Below are the code and all the weights of a small trained network. Each question names an input and a class and asks about switching units off, where a switched-off unit gives its printed mean instead of its output.

import numpy as np


def w(rows, s, z=0):
    codes = np.array(rows[::2]) - 128.0
    scale = np.full(codes.shape[1], s)
    scale[-1] = z or s
    return codes * scale


def f(y):
    return np.maximum(y, 0)


def log_softmax(a):
    a = a - a.max(-1, keepdims=True)
    return a - np.log(np.exp(a).sum(-1, keepdims=True))


def net(x, mask):
    res = np.array(x, float).reshape(1, 2) / 4 @ E
    y = f(res @ A[0][:, :-1].T + A[0][:, -1])
    res = res + np.where(mask, y, B[0][:, -1]) @ B[0][:, :-1]
    return log_softmax(res[-1] @ U[:, :-1].T + U[:, -1])


A, B = {}, {}
E = w([
[123,91,207,30,1,85,129,195,45,107],'x0',
[57,23,158,55,126,143,217,37,168,227],'x1',
],0.0066)
A[0] = w([
[57,61,156,73,137,129,229,75,166,198,118],'neuron 1',
[32,86,162,78,130,173,202,49,153,236,76],'neuron 2',
[101,89,204,45,23,47,133,196,37,100,77],'neuron 3',
[211,237,106,170,129,109,13,198,82,42,101],'neuron 4',
[127,166,27,197,213,215,136,71,214,165,122],'neuron 5',
[120,148,38,203,254,226,128,69,214,137,77],'neuron 6',
[126,125,132,112,115,111,129,118,99,114,255],'neuron 7',
],0.0047,0.0062)
B[0] = w([
[83,183,96,166,148,50,83,105,86,212,236],'neuron 1',
[110,247,103,140,171,29,52,33,45,173,224],'neuron 2',
[198,240,235,41,47,155,132,135,111,87,216],'neuron 3',
[36,220,69,157,168,41,49,42,65,232,239],'neuron 4',
[168,203,207,71,41,174,161,130,132,98,234],'neuron 5',
[187,242,218,17,56,153,127,103,140,98,223],'neuron 6',
[12,61,97,183,158,216,235,229,254,129,255],'neuron 7',
],0.0062)
U = w([
[91,137,87,162,160,46,70,92,81,176,83],'0',
[203,139,193,71,75,191,146,130,139,98,77],'1',
[74,62,85,190,160,203,188,184,206,124,238],'2',
[254,13,90,142,178,122,103,89,74,70,1],'3',
],0.011,0.0067)

Each question gives the input, the list of numbers given to net, and the class t.
The units are the neurons (one row each of A and B). Each row of codes is followed by its name. A weight is (code - 128) times the scale printed after its matrix; where a second scale follows, it is the last column's (A, B and U).
mask holds one flag per neuron, in row order. A switched-off neuron (its flag False) gives its mean, the last column of its row in B, instead of its output. The means were averaged over made-up inputs and are rounded, as every weight is.
A unit's drop is (log p(t) with every unit on - log p(t) with that unit switched off) / (log p(t) with every unit on - log p(t) with every unit switched off).
The circuit of an input: a set's keep is (log p(t) with only the set's units on - log p(t) with every unit switched off) / (log p(t) with every unit on - log p(t) with every unit switched off). Starting from all 7 units, units are removed one at a time, each time the one whose removal leaves the highest keep (on an exact tie, the one counted first), for as long as the keep stays at least 0.8.
circuit, biggest first: the units of the circuit, biggest drop first
most important unit: the unit with the biggest drop
k most important neurons: the k neurons with the biggest drops, biggest first
drop when u is switched off: that unit's drop, to one decimal
input [-5,-2], class 1: most important unit : neuron 6
input [-3,-2], class 2: 2 most important neurons : (neuron 3; neuron 2)
input [7,7], class 0: 2 most important neurons : (neuron 1; neuron 2)
input [0,3], class 2: circuit, biggest first : (neuron 4; neuron 6)
input [8,-8], class 0: 2 most important neurons : (neuron 4; neuron 5)
input [-4,-3], class 1: 3 most important neurons : (neuron 6; neuron 5; neuron 1)
input [3,0], class 2: 2 most important neurons : (neuron 6; neuron 5)
input [1,-3], class 2: 2 most important neurons : (neuron 2; neuron 1)
input [-3,0], class 2: 2 most important neurons : (neuron 3; neuron 2)
input [6,6], class 0: 3 most important neurons : (neuron 1; neuron 2; neuron 5)
input [2,0], class 2: 2 most important neurons : (neuron 6; neuron 5)
input [2,2], class 2: 2 most important neurons : (neuron 4; neuron 6)
input [-1,-3], class 2: 2 most important neurons : (neuron 2; neuron 1)
input [-2,1], class 2: most important unit : neuron 3
input [-5,8], class 0: 2 most important neurons : (neuron 2; neuron 1)
input [-6,5], class 1: drop when neuron 3 is switched off : -0.1
input [-6,2], class 1: drop when neuron 7 is switched off : 0.0
input [-4,3], class 1: drop when neuron 7 is switched off : 0.1
